Here is a tiny trained network, its code and every weight. The questions are about switching its units off for an input and a class, where a switched-off unit gives its printed mean instead of its output.

import numpy as np


def w(rows, s, z=0):
    codes = np.array(rows[::2]) - 128.0
    scale = np.full(codes.shape[1], s)
    scale[-1] = z or s
    return codes * scale


def norm(h):
    return h / np.sqrt((h * h).mean(-1, keepdims=True) + 1e-5)


def f(y):
    return np.maximum(y, 0)


def log_softmax(a):
    a = a - a.max(-1, keepdims=True)
    return a - np.log(np.exp(a).sum(-1, keepdims=True))


def net(x, mask):
    res = np.array(x, float).reshape(1, 2) / 4 @ E
    u = 0
    for l in range(4):
        y = f(norm(res) @ A[l][:, :-1].T + A[l][:, -1])
        res = res + np.where(mask[u : u + 7], y, B[l][:, -1]) @ B[l][:, :-1]
        u += 7
    return log_softmax(norm(res)[-1] @ U[:, :-1].T + U[:, -1])


A, B = {}, {}
E = w([
[133,132,111,62,78,33,193,91,113,109,141],'x0',
[7,130,120,112,117,158,87,174,91,155,172],'x1',
],0.016)
A[0] = w([
[136,227,34,70,55,58,149,46,122,131,156,104],'L0N0',
[50,73,95,130,54,92,115,75,107,165,79,53],'L0N1',
[23,150,76,56,41,37,192,124,33,91,157,134],'L0N2',
[116,60,135,155,176,128,134,186,167,154,218,2],'L0N3',
[56,104,85,72,81,150,169,141,142,207,255,80],'L0N4',
[81,149,240,135,121,131,163,164,124,155,77,99],'L0N5',
[120,62,171,177,155,102,132,181,157,150,104,38],'L0N6',
],0.0064,0.0092)
B[0] = w([
[96,141,158,152,153,127,126,160,146,172,95,204],'L0N0',
[69,90,143,153,162,120,99,117,68,98,176,144],'L0N1',
[102,151,142,78,50,46,112,202,87,157,144,248],'L0N2',
[22,197,212,169,155,148,9,178,181,189,81,128],'L0N3',
[60,206,177,107,148,62,132,122,81,165,131,184],'L0N4',
[105,178,173,125,98,107,108,115,122,116,88,135],'L0N5',
[126,99,136,158,132,126,60,73,102,121,116,128],'L0N6',
],0.012,0.011)
A[1] = w([
[43,166,179,237,255,148,67,88,101,158,122,112],'L1N0',
[165,159,172,139,111,37,152,101,179,98,122,146],'L1N1',
[134,149,117,80,101,79,135,131,96,130,210,85],'L1N2',
[148,54,95,200,175,231,69,170,92,133,165,2],'L1N3',
[197,22,137,183,125,240,132,126,173,85,70,58],'L1N4',
[202,150,155,98,109,107,120,163,210,189,98,100],'L1N5',
[229,59,56,129,177,143,156,26,220,22,112,118],'L1N6',
],0.0093,0.0043)
B[1] = w([
[207,103,95,198,163,127,174,117,216,89,66,250],'L1N0',
[178,126,116,171,110,216,147,144,102,127,142,226],'L1N1',
[108,56,94,68,113,132,159,209,129,96,138,201],'L1N2',
[7,73,148,26,121,81,73,128,152,119,20,213],'L1N3',
[109,126,85,53,64,71,116,207,128,135,156,244],'L1N4',
[110,140,108,213,145,151,182,78,121,99,168,212],'L1N5',
[184,213,207,219,192,232,137,86,26,148,186,255],'L1N6',
],0.011,0.01)
A[2] = w([
[160,120,55,173,212,46,133,167,208,121,122,34],'L2N0',
[142,131,105,102,173,93,118,91,214,116,44,116],'L2N1',
[111,161,147,38,142,106,26,108,92,196,178,1],'L2N2',
[72,106,166,55,166,109,94,147,175,149,168,47],'L2N3',
[143,66,132,61,37,88,174,137,153,166,136,130],'L2N4',
[165,72,107,124,217,166,110,104,246,65,7,54],'L2N5',
[138,119,174,158,225,146,90,175,206,94,28,137],'L2N6',
],0.011,0.0049)
B[2] = w([
[130,88,175,183,163,165,167,116,176,140,53,173],'L2N0',
[63,107,186,185,169,140,81,150,124,123,129,196],'L2N1',
[56,225,231,86,111,143,28,195,106,186,86,166],'L2N2',
[180,181,112,118,234,132,68,194,112,170,85,172],'L2N3',
[132,61,35,112,141,126,93,87,147,78,127,203],'L2N4',
[86,65,234,154,65,12,110,29,245,117,74,248],'L2N5',
[164,52,118,141,77,115,173,133,226,114,44,248],'L2N6',
],0.012,0.013)
A[3] = w([
[204,164,186,224,156,170,158,69,131,151,115,153],'L3N0',
[170,175,211,175,140,143,154,179,164,97,74,145],'L3N1',
[173,254,121,204,149,178,98,151,103,143,158,37],'L3N2',
[128,178,130,60,149,152,95,67,152,137,160,2],'L3N3',
[74,131,98,111,66,100,149,148,116,119,144,107],'L3N4',
[191,200,151,206,145,180,103,167,167,117,120,154],'L3N5',
[20,228,196,58,96,130,67,187,103,212,145,72],'L3N6',
],0.012,0.0068)
B[3] = w([
[41,196,208,137,173,198,146,128,56,50,161,244],'L3N0',
[160,142,70,87,151,161,99,119,93,168,175,219],'L3N1',
[229,127,124,188,121,115,169,107,181,66,57,205],'L3N2',
[144,79,85,95,64,98,181,146,116,116,129,128],'L3N3',
[156,77,131,132,89,137,110,66,146,123,149,179],'L3N4',
[155,157,78,117,129,128,139,114,33,149,177,205],'L3N5',
[15,191,199,52,209,59,41,188,3,163,168,252],'L3N6',
],0.013,0.015)
U = w([
[185,58,59,104,49,77,162,70,123,79,214,156],'0',
[167,251,132,117,96,120,142,130,207,193,185,1],'1',
[27,165,208,53,168,31,29,220,44,187,205,227],'2',
[198,214,192,209,179,209,199,60,31,53,214,205],'3',
[162,98,71,141,231,176,70,233,150,223,80,89],'4',
[85,55,242,228,133,139,149,76,235,82,44,206],'5',
[132,212,113,116,108,141,162,114,177,198,167,1],'6',
],0.015,0.0097)

Each question gives the input, the list of numbers given to net, and the class t.
The units are the neurons (one row each of A and B). Each row of codes is followed by its name. A weight is (code - 128) times the scale printed after its matrix; where a second scale follows, it is the last column's (A, B and U).
mask holds one flag per neuron, layer by layer. A switched-off neuron (its flag False) gives its mean, the last column of its row in B, instead of its output. The means were averaged over made-up inputs and are rounded, as every weight is.
A unit's drop is (log p(t) with every unit on - log p(t) with that unit switched off) / (log p(t) with every unit on - log p(t) with every unit switched off).
The circuit of an input: a set's keep is (log p(t) with only the set's units on - log p(t) with every unit switched off) / (log p(t) with every unit on - log p(t) with every unit switched off). Starting from the 12 units with the biggest drops (on a tie, the unit counted first), units are removed one at a time, each time the one whose removal leaves the highest keep (on an exact tie, the one counted first), for as long as the keep stays at least 0.8.
units of the circuit, in order: the units of the circuit, biggest drop first
top k neurons: the k neurons with the biggest drops, biggest first
top k neurons in layer l: the k neurons of layer l with the biggest drops, biggest first
drop when u is switched off: that unit's drop, to one decimal
input [-4,5], class 5: units of the circuit, in order : (L0N2, L1N0)
input [5,-1], class 0: top 3 neurons : (L2N4, L3N6, L1N6)
input [8,-5], class 0: top neuron : (L1N6)
input [4,-3], class 0: top 2 neurons : (L1N6, L1N0)
input [-2,-2], class 3: top 4 neurons : (L1N6, L0N0, L0N4, L0N1)
input [6,-5], class 0: top 3 neurons : (L1N6, L1N0, L3N0)
input [4,-1], class 0: top 3 neurons : (L2N4, L1N6, L3N6)
input [0,-1], class 3: top 2 neurons : (L0N2, L0N4)
input [-4,-3], class 5: top 2 neurons : (L1N3, L0N2)
input [-5,6], class 5: units of the circuit, in order : (L1N0, L0N2)
input [7,-6], class 0: top 3 neurons in layer 1 : (L1N6, L1N0, L1N2)
input [4,-2], class 0: top 2 neurons : (L1N6, L3N6)
input [-5,8], class 5: top 2 neurons : (L1N0, L0N2)
input [6,-6], class 3: drop when L0N4 is switched off : 0.1
input [-2,0], class 5: drop when L0N2 is switched off : 1.2
input [5,-2], class 0: drop when L3N6 is switched off : 0.2
input [8,-2], class 0: drop when L3N6 is switched off : 0.1
